[128 = 0]

[137 109 150 137 136 141 123 116 105 140 135 143 120 159 130 125 144 154
 105 107 157 119 138 117  97 159  88 108 120 141 126 149 144 138]
Q J726
[118 141 109 131 164 161 142 142 173 137 106 105 163 129 150 111 150 115
  95 153 140 125 147 132 211 124 190 154 136 120 134 151  48 153]
A J587
[148 148 149 121 122 148 127 133 137 145 114 135 140 125 174 110 141 151
 120 139 152  92 128 120 102 144 128 139 150 140 112 131  89 154]
A J105
[178 130  76 105 103 147 161 147 140  98 140 121 106 111 128 136 107 131
 138  96 108 143  98 139 127 113 169 105 125 136 122  79 135 144]
Q J587
[194 133 117  94 112 164 118 140  99  98 172 143  86 145 127 130 128 160
 103 103 160 102 100 111  63 120 127  52 132 145 108 102 168 141]
W J726
[144 138 116 111 109 133 149 151 128 137 133 127  93 111 127 147 124 152
 117 129 131 127 116 129 106  95 166 113 229 137 106 116  87 133]
A J587
[148 140 130 139 129 130 120 148 113  80 108 104 120 121 142 113 113 123
 130 111 119 118 112 132 132 128 133 117 127 152 118 144  88 168]
A J210
[171 131 113 126 138 144 138 160 164 133 128 145 118 140 138  90 125 139
 142 156 135 126 111 143 131 130 142  98 130 135  68 118 113 156]
A J105
[113 150 116 128 130 137 138 150 145 139 127 121 136 141 129 113 138 152
  87 137 123 123 122 128 125 106 179 150 136 137 109 135  86 124]
A J587
[128 112 142 122 158 143 157 150 148 166 156 129 132 124 130 140 142 147
 117 153 152 123 133 120 107 118 156 136 121 130 124 146  96 133]
A J105
[146 133 126 121 113 101 126  81  86  81 139 105 108 113  99 118 107 124
 108 110  99 130 118 134 108  98 140 132 130 148 107 112 168 135]
W J210
[107 124 155 120 148 146 127 131  96 144 108 113 109 123 103 118 135 137
 102 122 136 116 157 125  80 118 141 140 144 148 109 153 105 125]
W J210
[156 157 107 100  86 134 121 147  91 100 103 112  88 105  99 105 121 146
 119  95 124 114  87 127  89  98 132  85 160 136  90  96 149 138]
Q J210
[148 115 124 111 138 156 129 126 104 110 131 132 123 147 138 109 142 136
 107 144 159 113 113 124 123 156 129 101 127 122 151 129 127 140]
Q J726
[182 137  89 127 110 125 130 165 174  98 149 138 104 116 156 125 122 143
 129 149 114 131  89 127 161 105 184 110 134 137 128  92 116 175]
A J587
[152 145  98 113 128 148 129 132  94 102 107 108 111 119 118 103 124 106
 115 101 108 116 123 140 133 102 146 100 124 129 132 113 161 141]
Q J210
[116 131 118  98 135 154 135 133 101 117 106  88 127 112 116 130 114 101
 136  96 118 111 131 162 133 117 128 116 133 125 118 120 121 129]
Q J210
[134 119 119 142 136 130 143 140 110  99  98 111 112 122 125  51 121 114
 110 120 115 122 132 148 153 123 141 126 142 146 124 156 124 141]
W J210
[122 119 144 113 133 125 153 135  82 129  96 116 131 122 106 127 121 124
  80  97 106 140 165 129 108  97 150  83 133 134 132 145 116 105]
W J210
[100 142 145 109 141 138 142 134 100 133  98 109 120 129  95 128 135 125
  77 125 145 135 160 122 100  96 154 138 147 141 131 152 110 106]
W J210
[140 113 135 120 161 149 143 116  92 161 112 134 138 146 169 111 146 120
 135 145 164 118 142 133 117 197 117 110 117 131 103 137 113 134]
Q J726
[115 141 144  99 101 153 120 159  77 152 171 145 110 122 131 130 154 176
  97 118 166  82 119  96  14 107 130 116 166 156  95 121 122  95]
A J105
[185 147  82 127 115 150 137 153 125  87 133  95 106 111 122 107 109 121
 128 118 105 106 118 120 137  85 170  97 140 133 114  88 147 164]
Q J210
[139 138  91 128 107 127 129 146  99  91  77 107 121  97 121 106 121 115
 122 111 102 110 145 148 136 103 150 143 153 137  99 120 101 117]
A J210
[156 116 135 120 149 143 126 134 122 132 147  91 132 134 147 112 134 148
 122 143 152 105 125 133 103 149 113 121 113 140 117 129 138 160]
Q J726
[191 160 126 128 151 151 141 127 149  92 129  93 129 107 121  77  95 113
 138 132 123 119 112 144 155 135 158  97 138 144 103 116 119 140]
Q J210
[193 142  89 122 133 142 134 143 125  99 164 110 108 125 119 106 101 124
 131 113 117 107  97 136 133 121 152 109 122 137 105  83 150 166]
Q J210
[132 152 120 126 100 145 129 163 122 101 134 112 127 103 123 125 124 138
 131 121 118 121 124 123 107  87 155 135 152 143 104 112 102 135]
A J210
[169 133 120 141 160 128 138 148 143 156 133 139 134 122 146 117 162 135
 133 155 120 116 143 127 134 134 152 154 124 115 110 135  93 134]
A J105
[119 151 120 123 132 145 122 153 129 127 112 102 162 115 133 128 136 127
 115 122 134 145 123 131 136 126 159 124 252 143 107 146  54 128]
A J210
[136 165 127 129 120 129 108 139  97 112  98  98 124 112 124 103 139 133
 111 101 131  96 151 130 103 130 120 142 166 151  51 140  96 117]
A J210
[145 124 119 117  92 144 131 160 115 133 159 148 115 124 123 156  79 171
 130 122 142 119 110 117  68 128 127 118 124 138 108 114  96  80]
A J105
[132 126 123 120 133 149 139 152 118 146 139  78 128 117 117 109 151 114
  85 124 141 107 130 101 107  97 168 142 151 132 103 125 121 111]
Q J587
[178 133 119 104 171 166 144 151 169 153 126 105 126 126 120 102 130 111
 125 148 148 124 120 136 117 127 155  92 116 132 123 117 107 163]
Q J105
[137 155 136 109 139 116 135 132 120 110 105 109 115 127 112 112 127 128
 101 112 113 135 131 137 138 104 132 123 132 139 116 135 147 139]
W J210
[134 173 105 124 123 151 125 152 119 113 123 122 124 117 127  99 140 141
 114 121 119  97 110 121  96  93 158 121 159 146  96 125 105 129]
A J210
[149 159 134 116 124 126 122 139 110 115 129 105 115 102 107 115 122 132
 133 125 122 118 115 124 100  99 129 118 143 153 100 128 141 147]
Q J210
[152 147 122 107  95 126 121 130  92 118 146 111  98  87 110 117 103 145
 132 111 119 132 104 113  81  93 123  68 144 173  99 101 162 160]
W J210
[101 143 157 130 139 138 149 116 134 144  97 104 145 107 108 130 140 113
  98 112 110 127 168 133 134 107 154 142 136 135 111 186  82 134]
Q J210
[ 99 141 137 112 121 168 110 114  75 132 145 114 127 143 139 110 144 158
  84 142 159 100 143 112  78 157 128  99 159 128 121 164  87 127]
Q J726
[132 122 123 106 142 163 139 139 149 137 149 138 128 127 127 129 143 146
 132 138 160 115 125 118 117 132 162 156 133 123 111 157 108 130]
A J105
[112 133 121 113 122 146 140 145 149 138 132 132 126 113 120 125 113 140
 112 158 132 138 132 139 123 107 160 131 142 141 130 145  80 117]
A J587
[185 128 111 102 128 106 129 151 123 109  97 105  83  98 110 117 100 133
 141 103  95 140  93 130 114  82 151 100 128 147 104 100 171 165]
W J210
[131 127 113  94 149 148 159 124 152 160 117 131 111 128 111 132 151 148
 112 144 152 126 180 135 111 126 158 131 117 121 128 127 114 114]
Q J105
[178 114 109 110 132 153 128 132 124  92 119 132 100 152 135 108 128 147
 134 146 161 131  98 131 134 156 128  93 115 134 120 112 143 176]
Q J726
[ 58 147 124 102  93 131 118 139 103 132 138 132 133 119 120 131 119 141
 103 115 131 133 136 126  97 101 145 134 178 155 124 139  64 108]
A J210
[128 144 104 144 131 148 124 114 117 117 120 104 122 151 140  86 137 121
  96 129 151 120 145 144 120 148 135 109 126 143 130 116 122 144]
Q J726
[104 161 155 121 123 137 145 148 133 140 132 124 139 132 105 112 163 143
  68 127 128 128 152 120 104  73 192 121 145 121 132 132 119 142]
Q J587
[125 137 121 110  88 179 133 146  86 121 113  96 131 120 121 102 137 120
  93 119 133  87 147 144 111 118 175 134 143 128 100 146 111 133]
Q J210
[145 130 108 112 129 139 141 138 166 133 138 150 118 124 111 121 135 149
  88 133 168 121 138 106 112  89 182 109 132 140 139 121 122 138]
Q J587
[104 152 130 124 119 130 136 152  99 103 105 104 127 114 127 121 129 152
 117 109 140 120 115 120 124 108 141 159 157 147 108 132  95 136]
A J210
[ 94 148 123 117  95 151 124 131  87 121 124 124  86 124 129 134 124 145
  95 116 136 124 145 112  92 111 149 135 176 143 107 144  70 107]
A J210
[126 155  99 104  91 155 123 156 119 132 170 147 109 115 130 103 131 164
 100 132 166 105 111 102  81 109 167 117 162 144  87 100  98 112]
A J587

[122 157 136 117 132 129 138 124  87 136  99 146 142 131 134 108 135 146
 121 149 132 127 139 150 126 147 162 131 137  85 114 104 121 144]
V [19]
[122 136 138 115 137 125 122 137 104 126  94 136 142 125 126 102 128 132
 139 116 135 142 135 149 121 149 191 123 120  59 122 134 123 133]
L [19]
[193 177 119  88 123  92 156 119  91 138 113 146 120 128 120 123 141 146
 142 161 161 146 125 129 117 148 137 123 128 128 151 125 120 121]
V [19]
[166 143 135 111 152  89 124 135 151 124 145 139 134 130 130 146 128 136
 132 144 146 135 116 107 133 151  94 117 134 124 132 126 129 137]
V [22]
[114 147 148 125 121 160 133 141  85 124 118 149 145 121 125 122 129 169
 140  93 144 110 138 146 115 174 151 111 120 111  81 124 132 134]
V [19]
[199 173 138 126 164  59 119 119 138 125  96 154 132 128 122 106 136 151
 123 185 173 144 101 132 123 159 172 118 110 127 150 128 128 146]
V [22]
[221 178 144  92 157  51 127 127 126 137  90 137 143 129 116 115 134 171
 124 149 175 147 102 137 124 164 158  86 119  83 128 136 108 147]
V [22]
